Below are the code and all the weights of a small trained network. Each question names an input and a target symbol and asks about switching units off, where a switched-off unit gives its printed mean instead of its output.

import numpy as np


def w(rows, s, z=0):
    codes = np.array(rows[::2]) - 128.0
    scale = np.full(codes.shape[1], s)
    scale[-1] = z or s
    return codes * scale


def norm(h):
    return h / np.sqrt((h * h).mean(-1, keepdims=True) + 1e-5)


def f(y):
    return y / 2 * (1 + np.tanh(0.7978845608 * (y + 0.044715 * y**3)))


def softmax(a):
    e = np.exp(a - a.max(-1, keepdims=True))
    return e / e.sum(-1, keepdims=True)


def log_softmax(a):
    a = a - a.max(-1, keepdims=True)
    return a - np.log(np.exp(a).sum(-1, keepdims=True))


def net(x, mask):
    ids = ['αβγδηθπτφψ'.index(c) for c in x.split()]
    T = len(ids)
    res = E[ids] + P[:T]
    r = norm(res)
    for j in range(2):
        rows = slice(4 * j, 4 * j + 4)
        q, k, v = (r @ M[0][rows].T for M in (Q, K, V))
        z = softmax(np.where(np.tri(T) > 0, q @ k.T / 4**0.5, -1e9)) @ v
        o = O[0][rows]
        res = res + np.where(mask[j], z, o[:, -1]) @ o[:, :-1]
    y = f(norm(res) @ A[0][:, :-1].T + A[0][:, -1])
    res = res + np.where(mask[2:6], y, B[0][:, -1]) @ B[0][:, :-1]
    return log_softmax(norm(res)[-1] @ U[:, :-1].T + U[:, -1])


Q, K, V, O, A, B = {}, {}, {}, {}, {}, {}
E = w([
[145,103,141,135],'α',
[107,124,97,122],'β',
[144,107,123,127],'γ',
[120,174,90,175],'δ',
[88,4,110,82],'η',
[148,113,137,142],'θ',
[101,166,192,170],'π',
[99,109,94,116],'τ',
[105,107,83,121],'φ',
[143,98,115,128],'ψ',
],0.024)
P = w([
[184,206,179,53],'0',
[254,104,176,148],'1',
[158,123,195,161],'2',
[165,109,226,114],'3',
[127,147,176,140],'4',
[170,81,156,175],'5',
[195,116,161,143],'6',
[107,110,188,161],'7',
[190,82,161,160],'8',
[118,114,175,174],'9',
[139,55,151,207],'10',
[155,116,152,161],'11',
[126,160,201,151],'12',
],0.0076)
Q[0] = w([
[147,20,120,152],'head 0',
[62,121,36,95],'head 0',
[169,118,107,90],'head 0',
[164,142,136,149],'head 0',
[95,145,99,136],'head 1',
[38,168,142,203],'head 1',
[142,61,175,63],'head 1',
[9,175,78,107],'head 1',
],0.014)
K[0] = w([
[161,113,188,89],'head 0',
[86,138,135,153],'head 0',
[122,114,102,169],'head 0',
[102,156,134,148],'head 0',
[125,114,126,161],'head 1',
[103,93,162,208],'head 1',
[209,145,119,85],'head 1',
[112,44,108,252],'head 1',
],0.018)
V[0] = w([
[91,115,101,85],'head 0',
[155,145,114,93],'head 0',
[229,123,80,83],'head 0',
[160,90,43,128],'head 0',
[219,185,48,153],'head 1',
[101,250,54,80],'head 1',
[122,2,92,51],'head 1',
[107,128,244,95],'head 1',
],0.0096)
O[0] = w([
[103,77,136,119,95],'head 0',
[68,133,137,140,133],'head 0',
[73,160,104,55,222],'head 0',
[100,153,161,135,168],'head 0',
[84,137,122,190,174],'head 1',
[129,104,168,171,121],'head 1',
[10,80,97,51,253],'head 1',
[163,123,153,50,40],'head 1',
],0.013,0.0035)
A[0] = w([
[176,20,44,157,118],'neuron 0',
[201,202,191,129,9],'neuron 1',
[175,89,225,184,79],'neuron 2',
[71,201,11,232,251],'neuron 3',
],0.011,0.0028)
B[0] = w([
[34,189,248,124,166],'neuron 0',
[54,185,227,187,162],'neuron 1',
[212,69,98,36,158],'neuron 2',
[171,199,26,177,255],'neuron 3',
],0.013,0.0083)
U = w([
[222,29,66,108,254],'α',
[73,92,75,248,140],'β',
[191,162,108,93,123],'γ',
[235,176,72,224,92],'δ',
[65,39,163,131,126],'η',
[207,231,65,30,125],'θ',
[117,222,211,139,115],'π',
[96,122,123,91,93],'τ',
[86,117,92,116,135],'φ',
[133,104,76,65,82],'ψ',
],0.013,0.0051)

Each question gives the input, a string of symbols that net reads in full, and the target symbol t.
The units are the heads (4 rows each of Q, K, V and O) and the neurons (one row each of A and B). Each row of codes is followed by its name. A weight is (code - 128) times the scale printed after its matrix; where a second scale follows, it is the last column's (O, A, B and U).
mask holds one flag per unit, heads first, then neurons. A switched-off unit (its flag False) gives its mean, the last column of its rows in O or B, instead of its output. The means were averaged over made-up inputs and are rounded, as every weight is.
A unit's drop is (log p(t) with every unit on - log p(t) with that unit switched off) / (log p(t) with every unit on - log p(t) with every unit switched off).
The circuit of an input: a set's keep is (log p(t) with only the set's units on - log p(t) with every unit switched off) / (log p(t) with every unit on - log p(t) with every unit switched off). Starting from all 6 units, units are removed one at a time, each time the one whose removal leaves the highest keep (on an exact tie, the one counted first), for as long as the keep stays at least 0.8.
circuit, biggest first: the units of the circuit, biggest drop first
k most important neurons: the k neurons with the biggest drops, biggest first
which heads matter: for each layer, one digit per head in row order, 1 if its drop is at least 0.15 and else 0, layers parted by /
drop of u: that unit's drop, to one decimal
input θ δ τ θ θ β θ θ γ π θ, target π: circuit, biggest first -> neuron 1; head 1
input δ β δ η φ, target δ: circuit, biggest first -> head 1; neuron 3
input φ β β β θ β θ, target β: circuit, biggest first -> head 1
input α β δ γ φ φ θ β τ α φ β α, target θ: which heads matter -> 11
input α β τ ψ θ η φ β β τ θ γ, target θ: which heads matter -> 01
input τ θ α, target η: which heads matter -> 00
input θ φ β φ β π β β, target π: circuit, biggest first -> neuron 0; head 0
input τ φ β γ β α τ δ τ η γ, target η: circuit, biggest first -> head 1; neuron 3
input δ α θ θ, target δ: 2 most important neurons -> neuron 2; neuron 0
input β β θ β π ψ, target α: 2 most important neurons -> neuron 2; neuron 1
input β θ ψ γ θ β φ β β α, target α: circuit, biggest first -> head 1; neuron 2
input θ β δ θ β θ γ ψ, target π: 2 most important neurons -> neuron 1; neuron 3
input θ β η δ γ, target π: drop of head 1 -> 1.9
input τ ψ δ, target δ: drop of neuron 3 -> 0.0
input θ θ β β β θ β θ π β, target θ: drop of neuron 3 -> -0.2
input π β β β, target β: circuit, biggest first -> head 0
